Below is a small trained network, with its code and all its weights. Each question gives an input and a class and asks what happens when units are switched off, that is, made to give their printed mean instead of their output.

import numpy as np


def w(rows, s, z=0):
    codes = np.array(rows[::2]) - 128.0
    scale = np.full(codes.shape[1], s)
    scale[-1] = z or s
    return codes * scale


def norm(h):
    return h / np.sqrt((h * h).mean(-1, keepdims=True) + 1e-5)


def f(y):
    return np.maximum(y, 0)


def log_softmax(a):
    a = a - a.max(-1, keepdims=True)
    return a - np.log(np.exp(a).sum(-1, keepdims=True))


def net(x, mask):
    res = np.array(x, float).reshape(1, 3) / 4 @ E
    u = 0
    for l in range(3):
        y = f(norm(res) @ A[l][:, :-1].T + A[l][:, -1])
        res = res + np.where(mask[u : u + 10], y, B[l][:, -1]) @ B[l][:, :-1]
        u += 10
    return log_softmax(norm(res)[-1] @ U[:, :-1].T + U[:, -1])


A, B = {}, {}
E = w([
[139,119,50,139,26,189,186,112,241,160],'x0',
[253,179,91,111,81,29,173,147,88,77],'x1',
[198,20,210,200,196,178,166,104,179,100],'x2',
],0.005)
A[0] = w([
[44,117,94,158,42,226,162,103,215,146,96],'0.n0',
[150,131,76,124,64,160,146,123,232,149,4],'0.n1',
[164,147,81,114,83,173,131,92,194,166,87],'0.n2',
[88,148,149,128,161,143,120,128,138,174,106],'0.n3',
[168,111,90,121,23,143,145,119,254,159,133],'0.n4',
[13,94,153,112,186,177,89,133,132,143,142],'0.n5',
[220,179,107,149,138,101,183,129,81,103,91],'0.n6',
[137,122,100,156,91,151,156,90,176,120,102],'0.n7',
[247,12,199,165,170,178,139,171,171,105,146],'0.n8',
[95,127,77,134,156,111,109,62,143,144,105],'0.n9',
],0.0057,0.003)
B[0] = w([
[133,104,132,86,164,96,76,128,147,140,232],'0.n0',
[93,162,217,124,129,91,117,90,8,161,191],'0.n1',
[102,76,116,173,135,71,185,138,170,101,188],'0.n2',
[126,123,114,126,129,134,128,127,88,107,160],'0.n3',
[165,147,75,141,122,191,157,164,162,90,235],'0.n4',
[119,151,119,155,97,153,172,135,116,129,222],'0.n5',
[149,104,143,112,104,123,98,128,115,152,206],'0.n6',
[137,179,133,104,66,148,102,136,143,172,175],'0.n7',
[151,133,109,131,145,125,152,66,138,147,254],'0.n8',
[155,129,176,123,146,158,127,139,108,116,144],'0.n9',
],0.017,0.007)
A[1] = w([
[111,147,119,49,180,93,85,99,213,197,93],'1.n0',
[102,67,90,178,142,174,181,38,121,14,123],'1.n1',
[164,112,186,163,162,172,139,72,152,124,116],'1.n2',
[176,83,134,90,234,126,69,86,246,90,112],'1.n3',
[56,94,151,147,160,67,112,59,81,146,110],'1.n4',
[180,80,144,195,131,62,147,79,161,102,81],'1.n5',
[97,97,195,151,62,129,120,243,95,61,125],'1.n6',
[113,111,43,82,185,146,69,128,208,145,94],'1.n7',
[24,182,193,153,115,174,139,202,129,122,91],'1.n8',
[82,68,136,85,170,94,29,255,209,87,6],'1.n9',
],0.0078,0.0021)
B[1] = w([
[119,78,158,140,166,150,115,127,167,124,219],'1.n0',
[82,173,126,94,113,96,133,154,131,152,243],'1.n1',
[107,117,128,167,119,69,124,187,137,134,254],'1.n2',
[129,125,148,155,123,190,54,172,86,127,234],'1.n3',
[144,139,125,121,88,136,172,89,170,127,196],'1.n4',
[126,115,123,64,125,151,140,121,110,83,240],'1.n5',
[100,133,74,105,146,150,54,209,149,155,206],'1.n6',
[138,56,170,172,113,143,136,150,155,140,200],'1.n7',
[148,105,135,77,155,170,156,98,98,100,229],'1.n8',
[65,145,91,46,37,79,254,91,117,124,180],'1.n9',
],0.014,0.0048)
A[2] = w([
[61,106,160,159,111,168,110,130,81,101,97],'2.n0',
[125,123,128,172,78,149,136,135,185,45,22],'2.n1',
[139,59,162,122,145,76,82,9,98,77,6],'2.n2',
[138,110,158,102,154,27,32,104,117,194,56],'2.n3',
[147,163,115,115,114,119,198,115,91,127,94],'2.n4',
[139,81,147,145,129,185,179,85,75,126,99],'2.n5',
[232,146,177,127,109,123,173,76,109,89,119],'2.n6',
[166,175,30,180,137,124,148,154,174,73,93],'2.n7',
[25,211,141,193,186,73,184,72,135,172,45],'2.n8',
[209,134,82,130,117,60,104,175,122,110,110],'2.n9',
],0.011,0.0018)
B[2] = w([
[193,145,89,132,165,121,98,76,143,131,174],'2.n0',
[82,157,128,137,158,110,109,91,79,161,157],'2.n1',
[129,9,103,187,224,62,155,175,46,51,174],'2.n2',
[156,167,166,110,57,115,130,99,79,243,201],'2.n3',
[130,82,152,162,170,155,99,129,158,152,212],'2.n4',
[99,166,130,137,100,60,108,168,134,119,200],'2.n5',
[128,154,136,119,127,204,190,76,99,174,217],'2.n6',
[203,97,103,122,100,145,139,122,120,44,193],'2.n7',
[103,231,205,155,174,74,126,61,160,33,191],'2.n8',
[79,139,122,148,136,75,84,160,177,99,255],'2.n9',
],0.014,0.0082)
U = w([
[98,195,70,38,181,205,92,149,66,109,214],'0',
[106,186,159,97,54,53,49,159,113,216,198],'1',
[95,228,192,174,175,79,121,83,169,46,230],'2',
[136,70,154,157,170,88,183,120,15,143,47],'3',
[36,67,127,41,64,123,219,140,175,135,44],'4',
[160,147,64,143,68,92,85,192,203,3,45],'5',
[115,71,181,201,142,167,50,154,204,176,253],'6',
[199,146,100,141,96,225,212,70,157,99,11],'7',
],0.012,0.00064)

Each question gives the input, the list of numbers given to net, and the class t.
The units are the neurons (one row each of A and B). Each row of codes is followed by its name. A weight is (code - 128) times the scale printed after its matrix; where a second scale follows, it is the last column's (A, B and U).
mask holds one flag per neuron, layer by layer. A switched-off neuron (its flag False) gives its mean, the last column of its row in B, instead of its output. The means were averaged over made-up inputs and are rounded, as every weight is.
A unit's drop is (log p(t) with every unit on - log p(t) with that unit switched off) / (log p(t) with every unit on - log p(t) with every unit switched off).
The circuit of an input: a set's keep is (log p(t) with only the set's units on - log p(t) with every unit switched off) / (log p(t) with every unit on - log p(t) with every unit switched off). Starting from the 12 units with the biggest drops (on a tie, the unit counted first), units are removed one at a time, each time the one whose removal leaves the highest keep (on an exact tie, the one counted first), for as long as the keep stays at least 0.8.
circuit, biggest first: the units of the circuit, biggest drop first
most important unit: the unit with the biggest drop
k most important neurons: the k neurons with the biggest drops, biggest first
k most important neurons of layer l: the k neurons of layer l with the biggest drops, biggest first
input [-2,7,3], class 3: circuit, biggest first => 2.n2, 0.n4
input [4,-4,0], class 4: circuit, biggest first => 1.n9, 0.n0
input [2,-3,1], class 6: most important unit => 0.n0
input [0,3,6], class 3: 2 most important neurons => 0.n4, 0.n8
input [-4,3,6], class 3: 2 most important neurons => 0.n4, 2.n2
input [-8,4,-3], class 1: 3 most important neurons => 0.n8, 0.n4, 0.n0
input [2,3,-2], class 5: 2 most important neurons of layer 0 => 0.n8, 0.n4
input [-1,3,6], class 3: 3 most important neurons => 0.n4, 0.n8, 2.n2
input [1,-5,-5], class 4: circuit, biggest first => 0.n0, 0.n8, 1.n9
input [-5,3,1], class 3: circuit, biggest first => 0.n4, 2.n2
input [0,7,7], class 3: 2 most important neurons => 0.n4, 0.n6
input [-3,-8,-3], class 0: 2 most important neurons => 0.n8, 0.n5
input [3,1,5], class 7: 2 most important neurons of layer 0 => 0.n8, 0.n4
input [6,8,1], class 7: circuit, biggest first => 2.n6
input [0,8,0], class 1: 2 most important neurons => 0.n6, 0.n8
input [5,-2,-5], class 4: 4 most important neurons => 0.n8, 0.n0, 1.n9, 0.n4
input [3,1,1], class 7: 2 most important neurons of layer 0 => 0.n7, 0.n4
input [-6,5,-3], class 1: 3 most important neurons => 0.n8, 0.n4, 0.n0
input [-4,-5,0], class 0: 2 most important neurons => 0.n8, 1.n8
input [-1,3,5], class 3: 2 most important neurons => 0.n4, 2.n2
input [-4,0,-5], class 0: most important neuron of layer 0 => 0.n8
input [-8,0,0], class 0: 4 most important neurons => 0.n8, 0.n0, 1.n6, 0.n1
input [1,4,5], class 7: 3 most important neurons => 0.n0, 2.n6, 0.n1
input [4,-2,-4], class 4: 3 most important neurons => 0.n8, 0.n0, 1.n9
input [-3,2,0], class 1: 3 most important neurons of layer 0 => 0.n8, 0.n4, 0.n2
input [3,1,-5], class 5: 3 most important neurons of layer 0 => 0.n4, 0.n1, 0.n8
input [-7,3,-2], class 1: most important neuron of layer 0 => 0.n8
input [0,-3,-4], class 0: 2 most important neurons of layer 0 => 0.n5, 0.n8
